(in the rows, 128 means zero)
Facts:
derer {τ=klinor, skasifa, α=184}
fonim {τ=sabron, α=439}
breflem {α=439}
flakaskor {τ=vodu, stuskeral, α=439}
folal {ψ=fonim, soruklu, brafles, podan, flari, nofal, α=184}
puso {ψ=flobrus, trugras, kugagu, gisken, α=184}
sefas {α=439}
pelir {ψ=kazim, griku, lagugi, gisken, α=439}
fletre {α=184}
zopo {α=939}
soruklu {τ=sabron, paplas, simuzek, α=439}
guples {τ=fonim, vokugrim, ψ=zunasto, rotro, α=439}
gozegik {τ=trorabil, sidrin, α=184}
mustakle {τ=klinor, fumil, α=184}
seske {τ=subrok, brufle, mustakle, α=439}
brimo {α=184}
stugiskir {τ=mustakle, α=439}
drudol {ψ=fotu, nomu, mizen, gisken, α=439}
sigum {α=939}
subrok {τ=klostum, α=184}
buli {τ=zadro, α=184}
brafles {τ=gratogek, α=184}
flari {α=939}
pagres {α=184}
marim {τ=trugras, flisi, α=439}
fumil {τ=plobrus, α=939}
dragrun {α=939}
zezil {τ=klinor, miti, α=184}
plobrus {α=184}
fumur {ψ=flubrezir, gozegik, brimo, brodru, pluplis, floso, α=439}
stuskeral {α=184}
dredril {ψ=gregi, flozo, kubre, dreplik, α=439}
miti {τ=fotu, fonim, α=939}
bramatum {α=184}
fafil {τ=skota, sigum, α=439}
brododris {α=939}
tudru {α=184}
busom {τ=vodu, zunasto, trugras, paplas, fletre, α=184}
teval {α=939}
klostum {τ=vanisku, α=439}
stogril {α=439}
legem {τ=gravi, vanisku, stuskeral, α=939}
drufa {τ=plobrus, tokla, ψ=flobrus, klinor, platim, α=184}
stuzik {τ=flisi, trorabil, skasifa, drufa, stunos, α=184}
stodum {τ=gratogek, ψ=podan, lusostel, kliples, bredi, zopo, sefas, α=939}
tokla {α=939}
tapom {τ=sidrin, α=184}
pesta {α=439}
rotro {α=439}
zunasto {τ=skedral, α=184}
vodu {τ=stunos, ψ=pagres, dragrun, skasifa, floso, bodor, sefas, α=439}
gratogek {τ=fabrom, fumil, puso, ψ=kliples, faklon, α=439}
bestak {ψ=flisi, bikagrer, tudru, dipaklur, α=939}
ludal {ψ=pagres, flobrus, dragrun, brimo, α=184}
kazim {τ=paplas, α=439}
flisi {α=439}
flubrezir {α=939}
platim {τ=fotu, α=939}
fisti {τ=lagugi, mustakle, α=439}
burek {ψ=fludran, stuzik, trebak, stunos, α=439}
kugagu {τ=vokugrim, α=439}
gregi {α=939}
mileskon {α=184}
gravi {α=439}
stiklume {τ=gratogek, klinor, paplas, klostum, dipaklur, α=939}
trefepon {ψ=mizen, platim, stunos, fadak, α=184}
griku {α=184}
kubre {α=939}
ziplu {τ=derer, brufle, ψ=zadro, trebak, mileskon, α=439}
grolos {τ=pesam, α=439}
graro {α=939}
brufle {τ=vanisku, paplas, ψ=gravi, loplom, gisken, α=184}
vanisku {τ=plobrus, ψ=klubruk, raplar, fotu, nofal, α=439}
klinor {τ=dipaklur, α=439}
daklak {α=939}
faklon {τ=flofim, riges, α=439}
gratar {τ=tapom, ψ=pesta, α=184}
brodru {α=939}
mizen {τ=fisti, α=439}
nafluk {α=184}
nulak {τ=lagugi, α=439}
flozo {α=939}
kipen {α=184}
paplas {τ=flisi, plobrus, ψ=pagres, kazim, stogril, sazir, simuzek, α=184}
zadro {τ=fabrom, α=184}
riges {τ=stodum, α=439}
stunos {α=184}
sabron {τ=flisi, paplas, ψ=floso, α=184}
zuzu {τ=plobrus, ψ=zegritol, dunem, α=439}
tregesku {τ=skedral, flofim, α=184}
dreplik {α=184}
suskir {τ=mustakle, ψ=nulak, zopo, nofal, tudru, grolos, α=939}
simuzek {α=439}
bodor {τ=fludran, stuskeral, α=184}
skedral {τ=miti, stunos, α=184}
bikagrer {α=184}
skota {ψ=nastokla, fumil, nafluk, tudru, grolos, α=939}
zegritol {α=184}
flofim {τ=vanisku, klostum, ψ=breflem, sazir, bodor, α=439}
grifledrak {α=439}
loplom {α=184}
flobrus {α=439}
kliples {α=939}
diskam {ψ=daklak, breflem, kipen, bredi, α=184}
bokla {τ=klinor, miti, α=184}
lubo {τ=trorabil, α=184}
nastokla {α=184}
bazum {τ=riges, α=939}
sazir {α=939}
pesam {τ=flisi, α=939}
lagugi {τ=vanisku, α=184}
zavos {τ=derer, stomek, dredril, bramatum, puso, α=184}
mudro {ψ=grifledrak, fludran, zegritol, fumil, lusostel, α=184}
stesor {τ=fumil, lagugi, α=439}
podan {α=184}
skasifa {τ=paplas, α=439}
kuvel {τ=guples, α=184}
gisken {α=184}
pluplis {α=184}
sote {α=439}
bikim {ψ=klubruk, skasifa, dipaklur, α=439}
trugras {α=939}
klobe {τ=grolos, ψ=derer, kubre, stogril, bokla, sefas, α=939}
trorabil {τ=stunos, α=939}
skomar {τ=vodu, α=184}
latra {τ=puso, α=439}
lekol {τ=flofim, α=939}
vokugrim {τ=magumol, stomek, α=439}
naskon {τ=fabrom, trorabil, α=939}
dipaklur {τ=plobrus, α=184}
fadak {α=184}
mura {τ=sabron, α=439}
stomek {τ=vanisku, dipaklur, ψ=kuvel, fafil, dreplik, α=439}
magumol {τ=fabrom, sidrin, α=184}
nofal {α=184}
dunem {τ=mizen, α=439}
brabi {α=439}
raplar {τ=brafles, α=184}
bredi {α=939}
vero {τ=skedral, naskon, α=184}
nomu {α=439}
brura {τ=fumur, kazim, ψ=pesta, loplom, sote, α=184}
klubruk {α=184}
trebak {τ=simuzek, α=939}
sidrin {τ=plobrus, α=939}
fotu {α=439}
legredri {τ=fumur, bokla, ψ=grifledrak, sigum, sote, kugagu, α=184}
floso {τ=brabi, α=184}
lusostel {α=439}
fabrom {τ=brufle, stuskeral, α=439}
bigrar {ψ=nastokla, kubre, brafles, teval, α=184}
fludran {τ=pesam, vodu, subrok, stunos, grolos, α=439}

Known rows:
gratar: [168 139 109  97  99 169 108 122  99 116 117 121 208 112  78 119 117 142
 127 102 140 119 176 123 122 110 119  94 113 138  99 154 138 138 134  91
 111 102]
drufa: [142 153 108 138 115 144 124 128 100  90 141 127 171 141  68  98  98 112
 118 127 170 120 155 121 122  93 127  90 105 143 107 203 124 153 129  86
 100  99]
faklon: [117 133 144 116 164  84 130 140 181 157 143 100 104 114 157 143 119 129
 114 128 146 135 120 127 148 131 129 175 115  88 119  87 114 107 133 161
 103 152]
gregi: [ 92 107 144 136 124 137 140 116  88  97  72 158  70 111 162 105 165  98
 155 135  82 172  95 123 111 129 124 126 155 179 149 128 110 121 117 117
 172 127]
flobrus: [117 117 190 139 132 102 140 125 166 145 153  98 112 152 149 167 138 103
 128 122 113 109  92 135  89 149 128 169 136  75 128  77 140 116 130 155
 126 169]
lagugi: [146 129  62 104 134  89  84 112 117 115 127 112 163 110  94  99 152 112
  91 106 133 112 174 113 164 161 135  68 111 133  74 181 130 129 122 108
 134  87]
skomar: [158 129  76 110 117 153 127 133 115 129 130 133 167 105  93 103 106 158
 120 145 149 124 163 118 151 141 130  92 111 149 100 146 128 151 130 111
 114  92]
seske: [120 131 165 108 148  95 123 140 172 150 130  96 120 112 148 150 119 138
 123 107 143 133 126 131 133 112 121 180 115  83 118  91 116  97 142 150
 104 161]
vero: [155 135  82 108 117 153 125 132 119 129 128 137 164 111  95  98 108 161
 120 139 146 121 161 118 153 139 124  93 114 147 102 146 130 148 133 114
 115  94]
soruklu: [124 124 131 142 164 110 134 146 161 129 147 105 106 112 130 173 107 122
 119 114 156 117 140 131 137 121 136 198 102 105 130  61 106  98 145 177
 115 163]
subrok: [155 123  72 108 125 121 101 126 113 131 130 127 165  99  95  97 128 152
 107 129 140 123 172 116 165 150 140  82 110 141  92 169 130 138 134 113
 128  90]
nastokla: [146 112 105 152 100 137 136 125 121 117 151 143 136 156 101  95 135 151
 119 149 116  90 127 123 133 176 135  83 133 147 124 155 148 162 138 130
 147  97]
tregesku: [158 130  79 107 117 141 118 130 117 132 129 133 166 106  96  96 115 159
 114 136 143 124 163 116 159 144 131  89 112 144  98 156 130 145 131 111
 118  93]
zadro: [115 144  70 123  95 154 138 145 132 135 140 161 155 112  99 102  76 195
 115 138 143 104 143 106 167 124 120  41 115 120  95 135 127 114 127 117
 136 128]
trebak: [ 70 156  89 122 142 145 128 128 103 126  90 174  99  85 160 142 114 119
 141 127 108 175 131 117 150  78 127  79 139 155 145 120 102  85  96 116
 160 158]
fonim: [125 129 132 133 157 112 137 147 168 138 141 108 109 110 138 167 106 133
 124 117 152 118 140 128 138 122 127 195 106 102 129  57 108  99 144 178
 112 164]
guples: [112 107 116  91 118  86 108 153 119 168  85  86 128 149 121 191 100 209
 109 127 191 109  78 190 121  87  82 206  88  79 176  43 152 111 109 118
 112 133]
fludran: [113 129 140  98 156 110 150 141 170 170 139 105 122  77 141 171  83 129
 118 165 148 146 123 124 116 129 137 160 113  80  91  42 114 107 113 142
 102 175]
ludal: [165 116 128 143  94 149 121 124 105 129 148 134 169 155  99 110 139 152
 133 132 116 101 138 133 120 148 139  98 135 144 135 183 158 166 141 117
 130  97]
legem: [ 98 147 105 104 161 122 101 116  97 126  80 148 103  87 165 125 152  94
 138 119 110 195 145 126 149  86 134 112 141 166 140 158 105 105  97 102
 144 128]
burek: [104 111 210 143 113 100 136 143 157 161 151 110 126 137 141 167 109 148
 139 135 114 117  94 145  88 114 149 162 133  67 141 112 145 111 142 144
 132 189]

Rows:
No name comes twice in this set of rows, the named rows included.
[117 115 184 140 133 102 144 129 170 148 152 104 107 153 156 163 136 114
 128 130 114 106  89 133  96 151 129 173 139  77 132  79 139 117 134 157
 125 168]  fotu
[163 132  80  92 117 165 137 133 117 146 129 136 170  89  98 100  97 162
 121 168 152 137 160 116 148 145 129  92 115 147  91 125 129 159 122 103
 104  90]  skedral
[120 137 168 104 143  90 115 140 180 153 125  96 122 116 156 141 122 149
 121  95 140 132 122 129 145 112 112 176 118  80 118  98 117  90 147 148
 104 160]  fisti
[109 116 103 160  78 143 143 137 120 125 158 162 147 144  91 116  97 174
 121 153 110  78 119 119 126 152 146  40 130 117 114 152 148 133 129 124
 166 140]  mileskon
[114 151 161 115 144 102 126 135 185 131 135  96 118 135 150 147 115 123
 118  82 149 118 116 122 131 102  97 169 114  71 114  89 111  82 136 148
 104 168]  klinor
[156 140  90 116 111 156 122 134 128 121 129 138 162 125  99  92 112 172
 118 115 149 113 160 116 165 129 115  93 114 146 111 156 129 140 143 117
 116  97]  zezil
[161 133  72 175 138 161 118 138  68  62 147 130 176 130  32 146  94 103
 124 113 180  99 203 132 129  91 156 134  83 176 134 171 117 149 148 129
 120 105]  paplas
[142 126 165  84 158 120 142 142 158 181 132  94 134  77 145 162  94 131
 133 174 157 170 128 137 108 117 142 195 116  95 106  66 119 137 122 127
  76 151]  vodu
[121 121 160  97 175  36  83 130 157 167 127  77 129  90 147 146 147 111
 107 115 137 154 143 141 142 125 161 172 116  81 101 147 122 109 137 134
 107 142]  flofim
[122 149 186 113 140 110 125 152 186 158 133 105 115 133 166 125 110 174
 134 104 156 142 113 135 153  89 105 189 124  86 142 119 117 106 155 148
  85 156]  gratogek
[109 118 150 102 172  28  85 128 156 154 127  75 124  89 138 151 145  99
 103 111 134 145 139 132 139 133 161 161 110  77  89 141 117  97 132 137
 118 154]  klostum
[138 134  58 125 116 162 143 139 111 122 142 151 162 100  83 126  79 153
 114 156 151 107 160 109 145 135 137  69 105 138  94 121 125 136 118 119
 129 122]  stuzik
[127 113 209 141 128 100 133 136 162 158 151 102 115 154 150 158 133 131
 139 133 122 125  96 149  97 128 143 188 137  83 151 116 144 131 146 153
 115 163]  bikim
[132 127 126 142 163 117 127 140 146 116 140  91 125 109 114 198 111  94
 120  95 154 107 155 131 119 112 134 200  94 105 127  52 109  94 140 177
 118 168]  kazim

Now the same things, written a new way:
Known rows:
sabron: [111 114 149 103  80 173 114 151 178 121  94  83 157 117 117 172 107 137
 106 121  87  91 117  69 163 118 106 117  97 116 156 101 191 149 121 104
 177 165 182 118 204 145 156 137 182  92 123  74 118]
lekol: [153 150 110  98 193 121 142 110 120 125 136 100 130 127 120 111 200 128
 130 106 156 168 118 132 140 118 124 138 158 125 110 127 144  95 115 151
 104  68 125 109 145 104 158 155 146 149 115  90 108]
stuzik: [212 105 147 159 141 177 104 130 120 143 123 115 119  99  88 127 122 150
 118 108 156  94 118 116 162 110 111 136 106 166 145 149 194 105 114 114
 159 150 158 132 156 113 153 152 135 143 101 109 152]
stunos: [118 105 172 141 111 202 102 157  86 168 111 140 127 131 102 115  86 104
 156 172  57  94  91 157 130 120 109  92  99 160 161  93 167 156 133  92
 135 187 113  85 139 178 143 175 165  93 108 162 112]
skedral: [155 104 164 133 115 183 104 145 115 155 126 117 150 121  96 135 104 135
 130 132  87  88 101 142 142 108 117 114  94 146 142 114 176 128 136 111
 153 174 130 111 142 138 149 145 135 112 111 149 132]
tregesku: [187 106 121 137 139 165 109 121 133 148 134 116 119 116 108 120 122 141
 131 107 152 106 113 124 142 113 111 120 100 162 134 137 184 113 116 111
 158 148 136 131 152 131 138 148 129 142 116  97 159]
gregi: [112 153 123 117 160 128 132 147  92 109 150 110 133 144 125 139 182 113
 135 107 136 156 126 178 122 103 133 157 169 125 107 115 126 121 154 151
  98  77 102 107 143  95 133 130 123 117 122 132  96]
legem: [181 145 113  94 208 108 148 103 102 129 144 100 118 115 112 109 224 135
 134  91 165 150 116 137 144 131 121 139 152 153 126 121 154  92 103 147
 103  68 114 112 159 108 176 148 137 160 117  87 122]
riges: [115 133 101 119 144  82 153 112 119 119 142 143 128 132 148  98 128 151
 140 157 105 113 145  88 114 174 163 103 113 114 136 121  76 117 123 117
  98 130 112 145  54 135  95  94 130 139 158 179 149]
flari: [116 153 128 112 161 116 135 136 105 117 154 104 139 137 121 140 176 113
 131 104 136 157 125 179 121 103 136 155 167 122 108 115 126 117 153 156
 101  80  93 110 150 100 138 123 117 125 119 130  95]
derer: [151 107 106 118 134 186  96 135 142 122 122 114 137 133 126 132  70 140
 123 147 103 114 119  78 131  99 120 118 102 115 108 123 177 125 128 111
 143 168 149 133 125 122 101 147 148 122 112 124 135]
brododris: [107 156 128 111 156 121 135 140  99 117 154 106 140 136 126 140 177 112
 132  99 134 160 125 175 122 100 130 149 165 125 114 118 123 123 150 156
 105  72 101 105 144  97 133 124 119 122 119 126 105]
bigrar: [144 105 118 114  83 135 101 153 130 102 136 139  97 145 141 167  74  88
 118 119 134 122 127 179 130 107 127 149 131 158 126 109 148 179 137  99
 137 171 124 144 194 135 108 164 114 113 128  90 110]
brafles: [170 104  75  66 152 146 101 129 116 111 154 121 123 140 148 125  85 134
 131 145  94 103 120 108 116 127 135 107  96 136 115 102 159 132 131  95
 126 167 106 136 127 139  96 147 130 131 135 123 151]
lagugi: [128 117  91 116 146 176 102 101 158 158 116 139 113 150 154 102  83 111
 149 151 124 161 115 107 107 114  95  87 102 130 111 123 155 134 110 104
 154 150 127 110 132 165 110 191 153 118 120  75 145]
flakaskor: [162 126 154 167 136  83 164 108 113 151 130 137 118  98 105  91 184 154
 143 116 150  93 135 126 152 185 146 121 111 173 175 148 111  93 107 120
 116 115 128 146 100 133 156  96 116 160 149 169 157]
griku: [129 117 118 130 122 162  94 136 126 144 153 135 124 142 136 144  87 119
 146 112 132 133 125 168 107 103 115 120 104 145 122 136 137 148 156 105
 160 138 104 126 136 134 107 131 109 112 123 105 165]
kugagu: [129 135 123 154 145  96 150 106 130 133 117 152 116 110 137 100 144 155
 125 137 150 124 148  88 125 166 134 120 127 120 134 157  80 106 108 147
 121 121 147 146  58 126 124  97 118 152 136 148 159]
fumur: [ 41 142 149 139  69 103 155 146 171 108  90 121 151 124 134 152 120 137
 109 146  85 113 148  56 142 159 140 124 126  75 156 125  94 141 128 131
 135 120 166 135 121 124 123  82 163 102 154 139 113]
bodor: [188 109 123 120 140 154 121 125 119 146 150 101 124 116 106 130 156 141
 148  86 136  86 113 141 149 138 113 114  81 189 165 117 188 116 118  87
 155 139 131 125 184 133 154 144 145 127 129  83 171]
drudol: [ 77 125 170 136 114  49 125 130 133 142 125 198 110  91 164 129 114 127
 119 161 161 156 142 119 115 188 119 122 138 110 136 148  48 163 133 168
 138 122  97 132 112 147 133  57  97 144 118 123 167]

Rows:
No name comes twice in this set of rows, the named rows included.
[102 135 110 112 107  89 143 142 111  76 105 152 108 124 157 129 102 125
 112 181  90 101 156  71 133 175 166 131 138  99 131 102  66 151 118 118
  78 162 151 159  81 134  92 108 138 129 147 178 105]  dredril
[104 137 118 183 138  97 140 103 149 140 109 167 103 123 149  86 111 132
 136 165 164 172 151  86 118 159 131 122 138 103 124 169  80 118 113 135
 121 106 130 139  63 130 115 120 128 151 136 131 147]  mizen
[139 133 116 179 127  84 155  81 170 140 116 146 113 131 134  85 134 138
 128 140 168 156 143  97 126 157 141 122 139 121 124 168 108  98  98 129
 119 101 141 158  88 134 124 136 118 162 152 134 127]  nulak
[152 145  94  64 200 103 135 131  93 102 166  97 139 121 135 129 193 143
 126 102 131 136 127 129 123 130 145 140 151 124 108 112 132 109 137 155
  93  82 103 119 132  92 129 116 125 145 124 122 122]  bazum
[171 114 131  84 114 178 108 144 134 102 108 133 130 108 132 179  90 144
  95 101 146  86 122 117 130 106  96 143 119 116 102 127 132 149 115 156
 166 185 197 146 141 115 135 121 100 133  93  95 138]  legredri
[102 142 135 139 104 105 166 119 126 132 119 149 138 141 131 130 152 139
 138 100 134 115 148 163  99 141 133 131 127 122 128 142  50 120 122 146
 123 127 147 148  57 139 118  89  84 128 152 187 135]  sote
[161 113 121 132 129 187  88 140 146 120 121 113 143 130 118 143  73 145
 106 136 117 104 125  83 137  90 125 132 112 111 110 137 175 124 135 121
 154 160 159 136 125 109 104 135 133 122 111 122 136]  bokla
[123 147  96  80 177 129 137 112 129 111 111 112 132 145 134 100 158 116
 128 163 110 175 109 102 122 110 130 124 171 102  90 103 136 115 107 150
  85 110 126  99 125 126 138 183 156 134 117 119  62]  fumil
[170 108 123 136 130 174 103 131 132 130 135 117 132 125 118 137  88 140
 119 117 134 108 125 116 133 102 120 127 113 135 120 137 170 124 136 118
 154 155 148 137 135 114 106 138 128 128 115 122 147]  kuvel
[130 140 112 193 128 101 154  97 142 127 113 148 102 130 134 100 131 139
 128 128 169 145 158 106 130 147 143 139 145 124 133 170  91 108 109 126
 117 105 155 158  77 112 114 125 115 150 144 142 135]  dunem
[137 133 119 158 120  98 155 104 149 107  73 161  87 113 133 102 121 126
 110 157 160 133 151  72 147 169 136 135 150 116 131 145  93 131  78 134
 104 138 194 155 104 131 136 151 141 156 128 123 100]  zuzu
[116 129 139  54 120  51 133 136 151 108 161 108 149 132 133 160 168  98
 106 120 142 178 112 176 123 118 138 156 180 117 101  92 138 145 139 170
 111  95  77 119 216 122 160 125 102 142 121 108  72]  bestak
[ 75 137 167 139 118  69 134 134 130 139 120 186 111  96 162 134 129 128
 123 141 150 141 150 126 115 181 115 123 136 109 142 149  48 157 130 164
 140 123 113 134  96 139 132  59 100 135 122 121 172]  pelir

Now the same things, written a new way:
Known rows:
stuskeral: [167 157 110 113 158 131 163  39 149 111 120 159]
bodor: [140 128 160 122 170 132 144  56 161 106 114 153]
fludran: [156 116 151 119 180 154 147  83 193 101 116 164]
vodu: [162 129 123 117 171 131 167  59 179 121 116 147]
brimo: [155 119 128 133 175 123 136  52 159 131 108 138]
zadro: [150 142 137 117 170 128 144  54 153 104 116 160]
fadak: [164 119 126 132 180 128 137  56 162 129 112 144]
graro: [141 146 106 136 174 110 120  76 135 129 135 161]
fletre: [179 133 127 137 157 130 160  38 167 120 115 151]
skedral: [174 130 140 137 158 130 159  42 171 117 114 154]
zegritol: [167 117 130 126 183 121 135  57 169 121 109 150]
zavos: [132 128 164 132 179 122 118  72 154 100 113 158]
tapom: [155 144 136 126 167 121 141  54 152 109 116 156]
guples: [160 115 139 132 186 127 136  86 184 110 117 161]
fonim: [179 128 126 137 171 139 148  69 192 118 117 150]
skota: [158 138  97 138 177  94 133  74 160 130 142 177]
klubruk: [163 119 126 138 177 124 141  53 173 131 112 147]
vanisku: [163 151 103 120 169 129 152  78 172 106 131 172]
brodru: [138 147 107 136 173 109 120  77 134 131 138 158]
kubre: [148 146 112 129 176 107 122  76 143 122 135 163]
breflem: [159 113 119 119 192 134 132  82 182 124 112 146]

Rows:
No name comes twice in this set of rows, the named rows included.
[148 102 134 125 200 139 122  93 185 123 108 148]  fafil
[144 137 110 145 175  96 128  80 152 129 142 175]  bestak
[124 163 128 130 168 110 117  85 127 106 142 173]  lekol
[141 131 145 123 174 130 136  61 154 106 115 160]  buli
[170 123 114 129 180 114 142  68 175 131 115 144]  fumur
[155 115 110 151 170 138 139  64 145 139 114 141]  gisken
[149 148 120 108 173 148 148  79 167 102 122 165]  fabrom
[161 114 145 137 176 146 141  80 194 113 116 152]  marim
[194 141 104 129 157 142 172  55 188 122 122 150]  flisi
[142 137 139 137 173 101 133  73 146 111 136 173]  klobe
[145 135 142 127 176 124 131  64 156 109 115 158]  raplar

